Below are the code and all the weights of a small trained network. Each question names an input and a target symbol and asks about switching units off, where a switched-off unit gives its printed mean instead of its output.

import numpy as np


def w(rows, s, z=0):
    codes = np.array(rows[::2]) - 128.0
    scale = np.full(codes.shape[1], s)
    scale[-1] = z or s
    return codes * scale


def softmax(a):
    e = np.exp(a - a.max(-1, keepdims=True))
    return e / e.sum(-1, keepdims=True)


def log_softmax(a):
    a = a - a.max(-1, keepdims=True)
    return a - np.log(np.exp(a).sum(-1, keepdims=True))


def net(x, mask):
    ids = ['ΓΔΛΞΩβεηθμπσψ'.index(c) for c in x.split()]
    T = len(ids)
    res = E[ids] + P[:T]
    u = 0
    for l in range(3):
        r = res
        for j in range(2):
            rows = slice(3 * j, 3 * j + 3)
            q, k, v = (r @ M[l][rows].T for M in (Q, K, V))
            z = softmax(np.where(np.tri(T) > 0, q @ k.T / 3**0.5, -1e9)) @ v
            o = O[l][rows]
            res = res + np.where(mask[u + j], z, o[:, -1]) @ o[:, :-1]
        u += 2
    return log_softmax(res[-1] @ U[:, :-1].T + U[:, -1])


Q, K, V, O = {}, {}, {}, {}
E = w([
[109,76,78,124,135,134,81,122,137,88],'Γ',
[162,113,104,75,101,138,92,103,150,93],'Δ',
[126,69,95,106,78,101,155,102,96,109],'Λ',
[76,87,80,148,155,124,131,98,100,135],'Ξ',
[126,135,136,97,89,189,129,89,151,166],'Ω',
[77,146,100,65,114,107,53,138,105,150],'β',
[125,162,101,120,60,112,151,38,142,108],'ε',
[169,152,93,85,139,118,200,122,124,161],'η',
[138,117,159,81,190,188,130,158,149,185],'θ',
[76,25,195,49,122,118,145,142,143,149],'μ',
[182,144,75,165,185,165,153,141,86,110],'π',
[118,197,194,167,146,138,119,109,96,113],'σ',
[109,128,250,128,88,110,91,155,81,51],'ψ',
],0.013)
P = w([
[168,115,169,181,133,48,76,108,167,194],'0',
[169,81,103,91,130,130,81,38,91,190],'1',
[119,118,158,96,154,111,166,95,153,88],'2',
[65,166,65,140,41,147,131,244,175,159],'3',
[142,107,108,48,149,158,116,42,70,156],'4',
[91,145,155,86,158,153,167,111,131,56],'5',
[150,92,116,128,36,234,118,195,58,64],'6',
[108,137,126,32,182,147,130,49,39,116],'7',
[63,169,148,91,144,181,166,122,122,45],'8',
],0.011)
Q[0] = w([
[112,173,137,80,254,88,141,18,143,54],'L0H0',
[175,95,169,146,134,92,182,67,120,230],'L0H0',
[131,103,61,89,174,130,61,108,94,185],'L0H0',
[115,99,141,64,186,145,126,63,66,108],'L0H1',
[137,133,93,145,146,46,98,133,156,200],'L0H1',
[145,77,43,137,51,177,62,151,95,168],'L0H1',
],0.0093)
K[0] = w([
[108,164,118,94,247,113,131,71,113,75],'L0H0',
[189,120,188,127,138,131,136,107,49,176],'L0H0',
[88,75,182,86,126,166,205,139,107,100],'L0H0',
[83,121,93,41,128,150,127,124,118,94],'L0H1',
[180,101,137,136,131,76,61,79,117,149],'L0H1',
[122,149,96,148,101,70,76,160,186,180],'L0H1',
],0.011)
V[0] = w([
[39,59,148,46,101,123,179,216,2,101],'L0H0',
[67,105,124,167,168,161,198,60,108,95],'L0H0',
[181,91,176,98,114,48,142,129,34,85],'L0H0',
[130,37,44,74,145,186,155,105,75,165],'L0H1',
[185,80,139,164,133,51,109,123,146,222],'L0H1',
[47,190,198,154,108,38,60,128,42,141],'L0H1',
],0.0066)
O[0] = w([
[84,166,35,91,157,118,81,135,210,74,192],'L0H0',
[91,74,104,158,188,56,168,94,67,25,154],'L0H0',
[205,164,133,101,112,92,68,69,191,68,161],'L0H0',
[54,142,76,185,164,204,114,22,142,145,254],'L0H1',
[158,95,57,152,160,46,100,129,139,212,112],'L0H1',
[132,134,141,72,129,15,126,178,1,129,197],'L0H1',
],0.0061,0.0015)
Q[1] = w([
[122,215,147,197,76,155,143,198,137,101],'L1H0',
[61,82,130,107,74,91,129,150,133,99],'L1H0',
[83,106,61,101,151,172,82,165,106,110],'L1H0',
[183,137,154,254,133,113,119,142,173,123],'L1H1',
[99,143,155,199,93,120,196,213,218,91],'L1H1',
[137,122,192,101,153,99,150,100,131,88],'L1H1',
],0.0088)
K[1] = w([
[134,117,161,229,51,197,47,209,64,106],'L1H0',
[43,82,117,116,46,99,176,172,175,61],'L1H0',
[80,145,32,39,155,248,159,131,57,63],'L1H0',
[210,17,146,171,134,51,75,77,167,190],'L1H1',
[123,10,109,46,77,81,183,73,233,237],'L1H1',
[150,116,181,3,109,135,95,85,150,68],'L1H1',
],0.0061)
V[1] = w([
[154,173,125,70,175,162,238,136,122,128],'L1H0',
[130,101,129,4,156,176,151,55,124,99],'L1H0',
[181,124,87,184,135,131,153,146,232,171],'L1H0',
[161,247,148,166,151,137,103,112,110,121],'L1H1',
[222,97,59,193,253,150,180,194,123,65],'L1H1',
[45,107,178,125,129,143,62,132,107,129],'L1H1',
],0.0059)
O[1] = w([
[86,127,173,108,74,48,185,167,75,182,67],'L1H0',
[130,107,171,39,122,142,185,85,74,176,221],'L1H0',
[86,162,193,213,114,101,83,82,142,151,50],'L1H0',
[133,153,90,108,203,181,157,49,84,111,114],'L1H1',
[198,172,113,124,194,108,198,169,254,47,4],'L1H1',
[93,71,159,164,153,169,95,177,59,150,162],'L1H1',
],0.0061,0.0033)
Q[2] = w([
[118,144,130,189,130,150,159,254,184,74],'L2H0',
[130,120,223,77,198,156,161,56,85,74],'L2H0',
[72,164,186,155,172,33,113,133,176,132],'L2H0',
[135,140,153,152,125,72,159,237,186,77],'L2H1',
[139,140,163,107,243,155,145,12,79,99],'L2H1',
[139,100,109,117,100,232,165,165,135,64],'L2H1',
],0.0082)
K[2] = w([
[156,140,39,190,116,112,46,65,111,191],'L2H0',
[64,177,133,83,108,240,183,105,62,71],'L2H0',
[182,48,195,146,184,122,84,55,52,123],'L2H0',
[197,2,100,94,202,104,140,119,173,195],'L2H1',
[100,163,135,81,121,218,160,117,79,28],'L2H1',
[66,145,21,97,125,158,208,177,178,177],'L2H1',
],0.0067)
V[2] = w([
[220,207,104,80,9,126,176,55,141,119],'L2H0',
[130,141,150,168,145,157,241,130,92,243],'L2H0',
[108,136,183,2,84,216,72,137,157,222],'L2H0',
[183,238,154,218,166,182,114,161,97,97],'L2H1',
[167,177,148,80,224,169,134,155,139,242],'L2H1',
[135,222,11,170,107,69,185,83,72,141],'L2H1',
],0.0076)
O[2] = w([
[234,115,51,124,28,134,217,147,146,119,122],'L2H0',
[85,52,111,162,178,105,250,129,93,200,93],'L2H0',
[136,145,128,108,117,121,127,119,206,229,255],'L2H0',
[161,162,168,113,130,232,94,61,92,175,86],'L2H1',
[204,64,150,43,239,186,131,163,172,115,111],'L2H1',
[122,237,18,94,174,111,161,99,91,197,138],'L2H1',
],0.011,0.0044)
U = w([
[51,146,122,177,186,93,134,129,85,107,2],'Γ',
[176,118,137,186,56,217,122,154,182,163,200],'Δ',
[198,132,132,81,76,128,105,140,167,59,50],'Λ',
[101,102,134,160,153,88,125,131,183,49,213],'Ξ',
[150,56,144,131,167,175,143,131,152,118,135],'Ω',
[177,66,159,43,125,79,123,216,3,123,188],'β',
[108,213,70,175,75,103,100,96,129,151,58],'ε',
[134,71,121,158,66,62,209,158,65,131,222],'η',
[75,108,162,172,137,89,182,142,119,194,152],'θ',
[98,215,123,71,167,75,103,121,204,168,16],'μ',
[186,165,58,85,203,127,179,131,197,99,138],'π',
[122,143,107,133,157,238,118,41,79,154,99],'σ',
[96,157,215,191,82,195,82,90,108,110,173],'ψ',
],0.007,0.0027)

Each question gives the input, a string of symbols that net reads in full, and the target symbol t.
The units are the heads (3 rows each of Q, K, V and O). Each row of codes is followed by its name. A weight is (code - 128) times the scale printed after its matrix; where a second scale follows, it is the last column's (O and U).
mask holds one flag per head, layer by layer. A switched-off head (its flag False) gives its mean, the last column of its rows in O, instead of its output. The means were averaged over made-up inputs and are rounded, as every weight is.
A unit's drop is (log p(t) with every unit on - log p(t) with that unit switched off) / (log p(t) with every unit on - log p(t) with every unit switched off).
The circuit of an input: a set's keep is (log p(t) with only the set's units on - log p(t) with every unit switched off) / (log p(t) with every unit on - log p(t) with every unit switched off). Starting from all 6 units, units are removed one at a time, each time the one whose removal leaves the highest keep (on an exact tie, the one counted first), for as long as the keep stays at least 0.8.
units of the circuit, in order: the units of the circuit, biggest drop first
unit that matters most: the unit with the biggest drop
which heads matter: for each layer, one digit per head in row order, 1 if its drop is at least 0.15 and else 0, layers parted by /
input Ξ Ω ε, target ε: which heads matter : 01 / 10 / 01
input Γ Ξ Γ β, target ψ: unit that matters most : L1H0
input θ ε σ σ, target Ω: units of the circuit, in order : [L2H1; L0H0]
input σ σ η Γ Γ θ ε Γ ψ, target β: units of the circuit, in order : [L0H1; L1H0]
input η Γ Γ σ, target π: units of the circuit, in order : [L2H1; L0H1]
input μ σ Λ Λ Γ η Ξ, target ε: units of the circuit, in order : [L2H1; L0H0; L2H0]
input Γ μ π Ξ β ε μ, target Γ: units of the circuit, in order : [L0H0; L2H0; L2H1]
input σ Δ Λ Λ π Δ Γ ψ, target ψ: units of the circuit, in order : [L0H1; L2H1]
input Γ ε ε Γ Δ ψ μ ε, target ψ: which heads matter : 00 / 00 / 01
input Γ Λ Ω θ, target ψ: which heads matter : 00 / 10 / 11
input μ σ π Λ, target Ξ: which heads matter : 00 / 00 / 01
input σ ε Λ β μ, target μ: which heads matter : 11 / 10 / 10
input μ σ Γ Λ π σ Γ, target ε: which heads matter : 10 / 00 / 01
input σ Δ Ω σ, target β: which heads matter : 01 / 00 / 10
input σ ψ Γ η Ω ε, target ε: units of the circuit, in order : [L2H1; L0H1; L1H1]
input Ξ Λ η π, target Γ: unit that matters most : L2H0
input π π Λ Δ Δ β Δ, target Δ: which heads matter : 10 / 00 / 10
input σ ε Λ Δ β Ω Γ, target Δ: units of the circuit, in order : [L0H0; L2H0]
input Δ μ ψ σ Γ Γ Λ ψ, target ψ: units of the circuit, in order : [L2H1; L0H1]
input Δ σ ε Λ μ Δ σ η, target σ: units of the circuit, in order : [L2H1]
input ε σ Ω θ π σ Δ μ, target σ: which heads matter : 01 / 00 / 01
input μ π Λ Ξ Λ Ω, target Δ: units of the circuit, in order : [L0H1; L2H0]
input β β η Ω ψ Δ Δ θ, target θ: which heads matter : 00 / 10 / 11
input Ξ Λ Δ ε, target Γ: units of the circuit, in order : [L2H0; L0H1; L1H0]
